Below is a small trained network, with its code and all its weights. Each question gives an input and a target symbol and asks what happens when units are switched off, that is, made to give their printed mean instead of their output.

import numpy as np


def w(rows, s, z=0):
    codes = np.array(rows[::2]) - 128.0
    scale = np.full(codes.shape[1], s)
    scale[-1] = z or s
    return codes * scale


def norm(h):
    return h / np.sqrt((h * h).mean(-1, keepdims=True) + 1e-5)


def f(y):
    return np.maximum(y, 0)


def softmax(a):
    e = np.exp(a - a.max(-1, keepdims=True))
    return e / e.sum(-1, keepdims=True)


def log_softmax(a):
    a = a - a.max(-1, keepdims=True)
    return a - np.log(np.exp(a).sum(-1, keepdims=True))


def net(x, mask):
    ids = ['αβγδεζηθλξπστφψω'.index(c) for c in x.split()]
    T = len(ids)
    res = E[ids] + P[:T]
    r = norm(res)
    for j in range(3):
        rows = slice(2 * j, 2 * j + 2)
        q, k, v = (r @ M[0][rows].T for M in (Q, K, V))
        z = softmax(np.where(np.tri(T) > 0, q @ k.T / 2**0.5, -1e9)) @ v
        o = O[0][rows]
        res = res + np.where(mask[j], z, o[:, -1]) @ o[:, :-1]
    y = f(norm(res) @ A[0][:, :-1].T + A[0][:, -1])
    res = res + np.where(mask[3:11], y, B[0][:, -1]) @ B[0][:, :-1]
    return log_softmax(norm(res)[-1] @ U[:, :-1].T + U[:, -1])


Q, K, V, O, A, B = {}, {}, {}, {}, {}, {}
E = w([
[203,128,199,102],'α',
[143,137,205,182],'β',
[133,139,134,158],'γ',
[92,143,93,99],'δ',
[118,124,92,101],'ε',
[133,92,199,102],'ζ',
[48,161,119,161],'η',
[133,112,98,105],'θ',
[92,138,100,145],'λ',
[165,82,211,78],'ξ',
[201,121,166,40],'π',
[87,127,168,156],'σ',
[117,129,108,140],'τ',
[213,163,6,155],'φ',
[130,125,110,18],'ψ',
[116,103,190,175],'ω',
],0.018)
P = w([
[120,26,156,154],'0',
[141,197,254,75],'1',
[100,218,214,111],'2',
[96,218,212,109],'3',
[112,211,225,81],'4',
[99,221,211,54],'5',
[97,223,209,98],'6',
[92,236,206,43],'7',
],0.008)
Q[0] = w([
[123,48,112,173],'h1',
[92,222,74,172],'h1',
[26,114,64,90],'h2',
[170,229,226,114],'h2',
[108,177,139,48],'h3',
[202,165,6,111],'h3',
],0.019)
K[0] = w([
[87,167,157,93],'h1',
[189,125,69,175],'h1',
[65,100,194,92],'h2',
[169,76,50,176],'h2',
[173,103,72,164],'h3',
[167,254,74,135],'h3',
],0.022)
V[0] = w([
[48,82,187,84],'h1',
[136,175,120,123],'h1',
[178,164,135,53],'h2',
[13,92,95,52],'h2',
[20,89,136,84],'h3',
[203,115,3,132],'h3',
],0.026)
O[0] = w([
[175,209,89,226,243],'h1',
[98,83,67,115,55],'h1',
[227,195,116,111,61],'h2',
[149,6,4,190,79],'h2',
[51,157,28,209,185],'h3',
[138,49,208,235,2],'h3',
],0.016,0.008)
A[0] = w([
[200,200,109,48,183],'n1',
[7,155,187,189,136],'n2',
[103,84,51,196,188],'n3',
[155,43,72,136,168],'n4',
[127,188,99,103,116],'n5',
[114,58,144,254,7],'n6',
[97,67,252,47,253],'n7',
[141,173,254,112,135],'n8',
],0.016,0.0034)
B[0] = w([
[97,64,172,209,255],'n1',
[99,81,166,69,185],'n2',
[187,119,153,2,209],'n3',
[117,60,192,133,167],'n4',
[150,125,183,182,210],'n5',
[109,206,205,134,182],'n6',
[170,52,14,127,224],'n7',
[167,140,66,58,229],'n8',
],0.024,0.012)
U = w([
[207,179,145,72,77],'α',
[101,201,153,20,149],'β',
[88,105,91,20,54],'γ',
[115,60,31,182,167],'δ',
[133,30,144,212,133],'ε',
[125,203,71,176,186],'ζ',
[61,97,25,92,117],'η',
[129,79,229,154,110],'θ',
[11,43,113,116,124],'λ',
[142,182,126,192,172],'ξ',
[230,152,169,166,141],'π',
[74,181,22,85,175],'σ',
[40,92,219,77,4],'τ',
[172,72,142,67,102],'φ',
[215,101,49,162,137],'ψ',
[6,189,164,134,154],'ω',
],0.015,0.0031)

Each question gives the input, a string of symbols that net reads in full, and the target symbol t.
The units are the heads (2 rows each of Q, K, V and O) and the neurons (one row each of A and B). Each row of codes is followed by its name. A weight is (code - 128) times the scale printed after its matrix; where a second scale follows, it is the last column's (O, A, B and U).
mask holds one flag per unit, heads first, then neurons. A switched-off unit (its flag False) gives its mean, the last column of its rows in O or B, instead of its output. The means were averaged over made-up inputs and are rounded, as every weight is.
A unit's drop is (log p(t) with every unit on - log p(t) with that unit switched off) / (log p(t) with every unit on - log p(t) with every unit switched off).
The circuit of an input: a set's keep is (log p(t) with only the set's units on - log p(t) with every unit switched off) / (log p(t) with every unit on - log p(t) with every unit switched off). Starting from all 11 units, units are removed one at a time, each time the one whose removal leaves the highest keep (on an exact tie, the one counted first), for as long as the keep stays at least 0.8.
circuit, biggest first: the units of the circuit, biggest drop first
unit that matters most: the unit with the biggest drop
k most important neurons: the k neurons with the biggest drops, biggest first
heads that matter: for each layer, one digit per head in row order, 1 if its drop is at least 0.15 and else 0, layers parted by /
input π β ξ λ δ ω, target π: circuit, biggest first	h2, n1
input γ γ ε ω, target γ: circuit, biggest first	h2, n7, n8
input δ β δ τ, target δ: circuit, biggest first	h2
input α σ σ, target α: heads that matter	011
input λ σ β ζ λ ε, target λ: heads that matter	011
input η τ λ τ, target η: heads that matter	011
input γ ψ π ζ β φ, target φ: circuit, biggest first	h1, h3, h2, n7
input τ π θ σ τ θ δ γ, target τ: 2 most important neurons	n3, n6
input ψ ζ λ η β λ, target ψ: heads that matter	010
input α ω ξ, target α: heads that matter	011
input β ξ δ, target β: heads that matter	010
input θ λ θ ζ λ ξ, target θ: heads that matter	011
input π β ε ξ θ δ α, target π: circuit, biggest first	n1, h2
input β σ π ε α ψ γ, target β: unit that matters most	h2
input ξ τ δ, target ξ: heads that matter	000
input ω λ τ α π, target ω: heads that matter	011
input ζ α ψ δ β σ α, target ζ: heads that matter	001
input ψ ψ ω ψ π, target ψ: heads that matter	010
input τ ε τ φ ω π, target π: 2 most important neurons	n3, n1
input λ ε η β φ η γ ω, target ω: unit that matters most	h3
input ψ ε θ λ ω, target ψ: 2 most important neurons	n3, n1
